Below is a small trained network, with its code and all its weights. Each question gives an input and a target symbol and asks what happens when units are switched off, that is, made to give their printed mean instead of their output.

import numpy as np


def w(rows, s, z=0):
    codes = np.array(rows[::2]) - 128.0
    scale = np.full(codes.shape[1], s)
    scale[-1] = z or s
    return codes * scale


def f(y):
    return y / 2 * (1 + np.tanh(0.7978845608 * (y + 0.044715 * y**3)))


def softmax(a):
    e = np.exp(a - a.max(-1, keepdims=True))
    return e / e.sum(-1, keepdims=True)


def log_softmax(a):
    a = a - a.max(-1, keepdims=True)
    return a - np.log(np.exp(a).sum(-1, keepdims=True))


def net(x, mask):
    ids = ['βγδεζηθλμξπστφψω'.index(c) for c in x.split()]
    T = len(ids)
    res = E[ids] + P[:T]
    r = res
    for j in range(2):
        rows = slice(2 * j, 2 * j + 2)
        q, k, v = (r @ M[0][rows].T for M in (Q, K, V))
        z = softmax(np.where(np.tri(T) > 0, q @ k.T / 2**0.5, -1e9)) @ v
        o = O[0][rows]
        res = res + np.where(mask[j], z, o[:, -1]) @ o[:, :-1]
    y = f(res @ A[0][:, :-1].T + A[0][:, -1])
    res = res + np.where(mask[2:26], y, B[0][:, -1]) @ B[0][:, :-1]
    return log_softmax(res[-1] @ U[:, :-1].T + U[:, -1])


Q, K, V, O, A, B = {}, {}, {}, {}, {}, {}
E = w([
[135,145,195,75,143,113,98,128,112],'β',
[193,219,121,92,79,100,145,82,99],'γ',
[162,120,174,188,151,143,94,104,107],'δ',
[91,168,131,168,148,111,134,147,133],'ε',
[127,108,155,101,133,133,129,85,88],'ζ',
[121,183,150,127,154,134,125,97,108],'η',
[98,183,110,75,94,112,166,112,106],'θ',
[59,80,200,154,96,168,133,187,117],'λ',
[76,123,113,101,79,52,160,170,143],'μ',
[169,114,213,94,121,68,85,177,144],'ξ',
[60,152,136,49,80,99,193,155,142],'π',
[112,77,66,181,80,82,194,108,114],'σ',
[116,125,124,147,173,7,138,189,133],'τ',
[143,73,138,115,99,121,127,100,86],'φ',
[101,92,75,204,170,93,177,54,92],'ψ',
[126,95,100,197,98,106,159,121,107],'ω',
],0.013)
P = w([
[167,116,213,138,254,149,179,164,29],'0',
[34,138,108,56,119,68,113,76,68],'1',
[61,142,142,100,113,52,99,97,45],'2',
[58,150,164,108,103,70,98,94,51],'3',
[88,174,138,164,104,96,93,112,138],'4',
[110,150,164,178,99,100,107,124,144],'5',
[132,162,186,179,106,111,124,135,128],'6',
[132,109,212,157,86,104,154,138,110],'7',
[108,123,185,142,64,74,154,106,99],'8',
[96,115,192,160,49,83,145,115,97],'9',
[100,134,205,168,65,81,141,94,104],'10',
],0.0068)
Q[0] = w([
[184,12,98,33,75,154,159,128,131],'H1',
[97,134,247,155,73,26,195,106,2],'H1',
[164,82,41,53,170,195,73,154,208],'H2',
[88,103,222,131,104,67,125,119,13],'H2',
],0.0063)
K[0] = w([
[119,214,82,232,148,82,85,98,187],'H1',
[221,146,171,142,231,178,225,250,90],'H1',
[52,102,86,122,1,122,55,62,159],'H2',
[173,91,141,186,203,144,247,188,75],'H2',
],0.0061)
V[0] = w([
[135,204,59,117,139,150,207,83,111],'H1',
[126,48,138,48,81,139,147,108,98],'H1',
[139,247,168,44,147,144,92,121,144],'H2',
[184,106,171,177,160,196,94,81,100],'H2',
],0.011)
O[0] = w([
[116,166,230,175,124,96,204,77,140,1],'H1',
[198,10,119,18,118,154,232,141,81,123],'H1',
[82,29,176,103,49,77,71,89,124,57],'H2',
[130,118,100,84,156,147,113,88,222,246],'H2',
],0.011,0.0037)
A[0] = w([
[87,36,130,109,69,109,82,102,126,112],'N1',
[186,179,50,136,28,135,116,80,103,94],'N2',
[103,60,79,108,79,101,61,109,125,10],'N3',
[120,179,164,135,122,99,117,35,102,120],'N4',
[158,177,99,90,133,149,103,154,137,88],'N5',
[184,114,139,159,153,141,120,76,133,88],'N6',
[131,87,150,185,177,155,136,140,157,98],'N7',
[183,142,87,159,52,114,162,151,133,164],'N8',
[132,113,79,136,122,170,75,128,240,14],'N9',
[177,187,162,98,105,133,123,154,178,84],'N10',
[145,79,206,171,115,104,153,128,31,51],'N11',
[191,105,171,155,143,209,97,58,100,97],'N12',
[138,142,89,140,139,142,158,139,133,1],'N13',
[115,161,162,108,111,138,140,165,172,133],'N14',
[68,115,93,174,100,163,159,142,114,252],'N15',
[181,146,122,70,137,108,131,40,113,97],'N16',
[80,122,55,154,111,123,161,105,116,96],'N17',
[113,124,176,128,98,114,151,153,93,28],'N18',
[122,184,164,64,97,123,128,194,171,164],'N19',
[127,147,138,80,88,116,132,201,152,164],'N20',
[187,148,9,61,141,177,97,160,78,6],'N21',
[80,115,65,130,135,129,130,117,96,94],'N22',
[164,170,122,177,86,145,80,126,87,137],'N23',
[173,161,116,111,124,182,159,166,1,24],'N24',
],0.0074,0.002)
B[0] = w([
[202,169,181,144,139,176,136,147,127,225],'N1',
[117,89,197,135,147,96,83,141,177,157],'N2',
[197,197,219,160,135,138,128,138,101,201],'N3',
[74,73,117,198,125,124,156,153,170,180],'N4',
[153,106,139,184,113,151,123,118,121,169],'N5',
[125,120,95,127,92,98,146,92,134,129],'N6',
[82,143,149,81,75,138,109,77,141,134],'N7',
[104,114,179,90,145,116,99,109,141,150],'N8',
[157,207,93,58,30,124,120,114,154,171],'N9',
[185,88,157,184,110,114,127,60,118,135],'N10',
[118,197,22,99,60,147,134,93,97,157],'N11',
[95,138,64,66,78,65,158,130,116,138],'N12',
[135,135,162,128,109,145,118,131,131,133],'N13',
[121,122,127,147,113,177,128,60,90,137],'N14',
[147,154,138,55,194,202,77,131,130,180],'N15',
[110,16,136,161,178,110,157,189,234,158],'N16',
[160,155,165,124,159,171,117,121,102,159],'N17',
[131,152,84,133,91,169,120,93,114,128],'N18',
[156,113,112,163,119,161,130,42,66,170],'N19',
[141,131,110,109,143,141,116,62,103,166],'N20',
[81,78,136,253,4,183,174,186,146,255],'N21',
[181,136,138,148,163,158,107,118,71,163],'N22',
[78,103,130,123,158,66,119,145,134,150],'N23',
[139,184,138,150,117,26,108,209,197,182],'N24',
],0.0055,0.0045)
U = w([
[150,60,179,31,216,112,123,105,121,163],'β',
[119,115,211,186,51,76,144,115,219,112],'γ',
[128,146,50,87,109,124,54,68,209,143],'δ',
[27,159,139,165,185,124,51,162,90,55],'ε',
[99,39,115,59,177,118,186,153,162,186],'ζ',
[13,103,195,150,165,129,99,114,165,102],'η',
[69,128,165,158,46,136,173,82,122,26],'θ',
[117,137,143,141,77,248,90,181,111,227],'λ',
[150,181,70,83,80,77,146,129,60,4],'μ',
[253,117,176,118,125,122,52,123,97,123],'ξ',
[120,163,117,90,65,150,174,65,77,165],'π',
[176,194,162,165,157,154,189,110,157,36],'σ',
[101,149,81,131,158,33,81,194,76,247],'τ',
[121,54,68,149,79,152,156,181,169,93],'φ',
[156,123,70,204,193,167,157,40,101,221],'ψ',
[185,200,163,153,134,136,172,178,151,15],'ω',
],0.0051,0.0026)

Each question gives the input, a string of symbols that net reads in full, and the target symbol t.
The units are the heads (2 rows each of Q, K, V and O) and the neurons (one row each of A and B). Each row of codes is followed by its name. A weight is (code - 128) times the scale printed after its matrix; where a second scale follows, it is the last column's (O, A, B and U).
mask holds one flag per unit, heads first, then neurons. A switched-off unit (its flag False) gives its mean, the last column of its rows in O or B, instead of its output. The means were averaged over made-up inputs and are rounded, as every weight is.
A unit's drop is (log p(t) with every unit on - log p(t) with that unit switched off) / (log p(t) with every unit on - log p(t) with every unit switched off).
The circuit of an input: a set's keep is (log p(t) with only the set's units on - log p(t) with every unit switched off) / (log p(t) with every unit on - log p(t) with every unit switched off). Starting from the 12 units with the biggest drops (on a tie, the unit counted first), units are removed one at a time, each time the one whose removal leaves the highest keep (on an exact tie, the one counted first), for as long as the keep stays at least 0.8.
units of the circuit, in order: the units of the circuit, biggest drop first
top k neurons: the k neurons with the biggest drops, biggest first
which heads matter: for each layer, one digit per head in row order, 1 if its drop is at least 0.15 and else 0, layers parted by /
drop when u is switched off: that unit's drop, to one decimal
input δ γ λ, target δ: top 2 neurons -> (N9, N21)
input ξ τ ζ, target λ: which heads matter -> 10
input δ σ ξ ζ, target δ: which heads matter -> 11
input γ γ φ, target γ: top neuron -> (N4)
input δ δ δ β δ δ σ ψ, target δ: which heads matter -> 11
input δ ψ ε, target δ: which heads matter -> 11
input ξ ζ η β, target ξ: which heads matter -> 11
input δ ε τ π, target δ: which heads matter -> 11
input ξ λ σ λ φ ξ λ θ, target λ: units of the circuit, in order -> (H1, N21)
input δ β ζ ε, target δ: units of the circuit, in order -> (H2, N9)
input η δ τ ε ζ μ ζ γ, target γ: units of the circuit, in order -> (H1, H2, N4)
input β η δ ω, target ξ: units of the circuit, in order -> (H2, N3, N1, N21)
input δ β δ δ τ, target δ: units of the circuit, in order -> (H2, N9, H1)
input δ τ φ, target δ: units of the circuit, in order -> (H2, H1)
input γ φ η β, target γ: units of the circuit, in order -> (H1, H2)
input ξ γ ζ, target ξ: top 2 neurons -> (N3, N1)
input β ω γ φ, target ξ: which heads matter -> 01
input δ σ ε ξ, target δ: which heads matter -> 11
input δ τ δ, target δ: units of the circuit, in order -> (H2, N9, H1)
input δ ψ η, target δ: units of the circuit, in order -> (H2, N9)
input τ σ φ, target τ: top neuron -> (N23)
input δ γ τ π, target δ: drop when H1 is switched off -> 0.3
input ξ σ σ, target λ: drop when H1 is switched off -> 0.8
input τ γ θ λ, target ε: drop when H1 is switched off -> 0.6
